Below is a small trained network, with its code and all its weights. Each question gives an input and a target symbol and asks what happens when units are switched off, that is, made to give their printed mean instead of their output.

import numpy as np


def w(rows, s, z=0):
    codes = np.array(rows[::2]) - 128.0
    scale = np.full(codes.shape[1], s)
    scale[-1] = z or s
    return codes * scale


def f(y):
    return np.maximum(y, 0)


def softmax(a):
    e = np.exp(a - a.max(-1, keepdims=True))
    return e / e.sum(-1, keepdims=True)


def log_softmax(a):
    a = a - a.max(-1, keepdims=True)
    return a - np.log(np.exp(a).sum(-1, keepdims=True))


def net(x, mask):
    ids = ['ΛΨαβδεθμξπστφω'.index(c) for c in x.split()]
    T = len(ids)
    res = E[ids] + P[:T]
    u = 0
    for l in range(3):
        q, k, v = (res @ M[l].T for M in (Q, K, V))
        z = softmax(np.where(np.tri(T) > 0, q @ k.T / 3**0.5, -1e9)) @ v
        res = res + np.where(mask[u], z, O[l][:, -1]) @ O[l][:, :-1]
        u += 1
        y = f(res @ A[l][:, :-1].T + A[l][:, -1])
        res = res + np.where(mask[u : u + 4], y, B[l][:, -1]) @ B[l][:, :-1]
        u += 4
    return log_softmax(res[-1] @ U[:, :-1].T + U[:, -1])


Q, K, V, O, A, B = {}, {}, {}, {}, {}, {}
E = w([
[103,143,193],'Λ',
[99,85,1],'Ψ',
[138,97,104],'α',
[106,183,156],'β',
[123,166,115],'δ',
[141,91,47],'ε',
[188,51,136],'θ',
[140,90,83],'μ',
[123,235,222],'ξ',
[134,96,36],'π',
[64,162,106],'σ',
[108,189,158],'τ',
[103,186,73],'φ',
[98,79,236],'ω',
],0.0097)
P = w([
[20,166,168],'0',
[99,207,72],'1',
[206,28,142],'2',
[99,209,89],'3',
[103,136,209],'4',
[254,14,137],'5',
],0.0091)
Q[0] = w([
[98,233,123],'0.h0',
[63,79,211],'0.h0',
[48,253,59],'0.h0',
],0.0083)
K[0] = w([
[40,128,109],'0.h0',
[148,215,110],'0.h0',
[3,157,177],'0.h0',
],0.011)
V[0] = w([
[125,73,2],'0.h0',
[46,222,201],'0.h0',
[132,157,57],'0.h0',
],0.0081)
O[0] = w([
[16,126,54,55],'0.h0',
[127,109,229,251],'0.h0',
[1,89,101,90],'0.h0',
],0.0068,0.0026)
A[0] = w([
[130,244,117,46],'0.n0',
[254,65,62,42],'0.n1',
[10,128,144,138],'0.n2',
[190,154,183,1],'0.n3',
],0.0082,0.0051)
B[0] = w([
[70,5,68,160],'0.n0',
[1,145,184,251],'0.n1',
[184,247,6,225],'0.n2',
[178,47,97,199],'0.n3',
],0.0059,0.0031)
Q[1] = w([
[129,112,142],'1.h0',
[180,255,77],'1.h0',
[123,29,104],'1.h0',
],0.0097)
K[1] = w([
[118,112,179],'1.h0',
[223,255,109],'1.h0',
[72,9,56],'1.h0',
],0.0083)
V[1] = w([
[235,17,1],'1.h0',
[189,93,171],'1.h0',
[75,17,135],'1.h0',
],0.0087)
O[1] = w([
[106,161,255,2],'1.h0',
[180,193,143,145],'1.h0',
[75,97,172,105],'1.h0',
],0.0082,0.0055)
A[1] = w([
[62,152,92,16],'1.n0',
[164,227,87,1],'1.n1',
[148,67,92,236],'1.n2',
[177,249,98,99],'1.n3',
],0.012,0.0054)
B[1] = w([
[110,61,91,158],'1.n0',
[183,9,120,175],'1.n1',
[172,255,233,254],'1.n2',
[81,9,150,226],'1.n3',
],0.0072,0.0068)
Q[2] = w([
[254,120,147],'2.h0',
[33,27,232],'2.h0',
[176,198,18],'2.h0',
],0.0066)
K[2] = w([
[212,143,126],'2.h0',
[21,156,255],'2.h0',
[164,165,65],'2.h0',
],0.0076)
V[2] = w([
[127,172,30],'2.h0',
[161,243,254],'2.h0',
[155,17,126],'2.h0',
],0.0079)
O[2] = w([
[61,153,183,54],'2.h0',
[165,1,21,106],'2.h0',
[207,237,182,252],'2.h0',
],0.009,0.0031)
A[2] = w([
[231,54,64,83],'2.n0',
[49,103,222,3],'2.n1',
[67,2,133,224],'2.n2',
[51,241,183,80],'2.n3',
],0.0061,0.0072)
B[2] = w([
[78,107,179,253],'2.n0',
[154,121,225,143],'2.n1',
[135,157,9,225],'2.n2',
[124,70,153,228],'2.n3',
],0.011,0.0059)
U = w([
[196,118,151,86],'Λ',
[33,19,207,47],'Ψ',
[87,200,22,255],'α',
[239,217,140,162],'β',
[154,222,129,136],'δ',
[24,147,106,123],'ε',
[117,128,16,125],'θ',
[54,187,42,165],'μ',
[254,100,213,32],'ξ',
[18,113,129,122],'π',
[146,157,193,100],'σ',
[217,190,145,90],'τ',
[131,187,190,145],'φ',
[165,3,99,134],'ω',
],0.0074,0.0065)

Each question gives the input, a string of symbols that net reads in full, and the target symbol t.
The units are the heads (3 rows each of Q, K, V and O) and the neurons (one row each of A and B). Each row of codes is followed by its name. A weight is (code - 128) times the scale printed after its matrix; where a second scale follows, it is the last column's (O, A, B and U).
mask holds one flag per unit, layer by layer, with each layer's heads first. A switched-off unit (its flag False) gives its mean, the last column of its rows in O or B, instead of its output. The means were averaged over made-up inputs and are rounded, as every weight is.
A unit's drop is (log p(t) with every unit on - log p(t) with that unit switched off) / (log p(t) with every unit on - log p(t) with every unit switched off).
The circuit of an input: a set's keep is (log p(t) with only the set's units on - log p(t) with every unit switched off) / (log p(t) with every unit on - log p(t) with every unit switched off). Starting from the 12 units with the biggest drops (on a tie, the unit counted first), units are removed one at a time, each time the one whose removal leaves the highest keep (on an exact tie, the one counted first), for as long as the keep stays at least 0.8.
circuit, biggest first: the units of the circuit, biggest drop first
unit that matters most: the unit with the biggest drop
k most important neurons: the k neurons with the biggest drops, biggest first
top k neurons in layer l: the k neurons of layer l with the biggest drops, biggest first
input σ α ξ φ β Ψ, target Ψ: circuit, biggest first	(1.h0; 0.h0)
input ω β α θ β, target ω: circuit, biggest first	(2.h0; 0.h0)
input α α α θ, target α: top 2 neurons in layer 1	(1.n1; 1.n3)
input ω ω π δ, target ω: unit that matters most	0.h0
input ω θ ω β, target ω: circuit, biggest first	(0.h0; 2.h0; 1.n3)
input α μ ω ω, target α: top 3 neurons in layer 2	(2.n2; 2.n3; 2.n0)
input α Λ ω, target ω: circuit, biggest first	(2.h0; 1.h0; 0.n2; 1.n3)
input ω μ α σ, target ω: circuit, biggest first	(0.h0; 2.h0; 1.n3)
input ω ω ξ ξ, target ω: circuit, biggest first	(0.h0; 2.h0)
input ω α σ α, target ω: 2 most important neurons	(1.n3; 0.n3)
input φ θ ω, target ω: circuit, biggest first	(2.h0; 1.h0; 1.n3)
input φ φ ω μ, target φ: 2 most important neurons	(0.n2; 1.n1)
input ω ω ξ ω π, target ω: 3 most important neurons	(0.n3; 0.n2; 2.n0)
input Ψ Ψ τ μ, target Ψ: unit that matters most	2.h0
input ξ ω α Λ, target ξ: 2 most important neurons	(0.n1; 1.n3)
input ω ω α π, target ω: 3 most important neurons	(1.n3; 0.n3; 1.n1)
input ω α Ψ, target Ψ: circuit, biggest first	(0.h0; 1.h0)
input ξ Λ π α, target ξ: top 3 neurons in layer 0	(0.n3; 0.n1; 0.n0)
input μ τ α, target α: top 2 neurons in layer 0	(0.n1; 0.n2)
input ω ω α μ, target ω: 2 most important neurons	(1.n3; 0.n3)
input ω π β ξ, target ω: unit that matters most	0.h0
input α π δ ξ, target α: 2 most important neurons	(0.n0; 2.n2)
input ω θ δ μ, target ω: top 2 neurons in layer 0	(0.n3; 0.n1)
input ω ξ ω ξ α, target ξ: top 3 neurons in layer 1	(1.n3; 1.n1; 1.n2)
input β β α π, target β: top 2 neurons in layer 2	(2.n0; 2.n3)
input τ ω ξ, target ξ: top 2 neurons in layer 0	(0.n1; 0.n0)
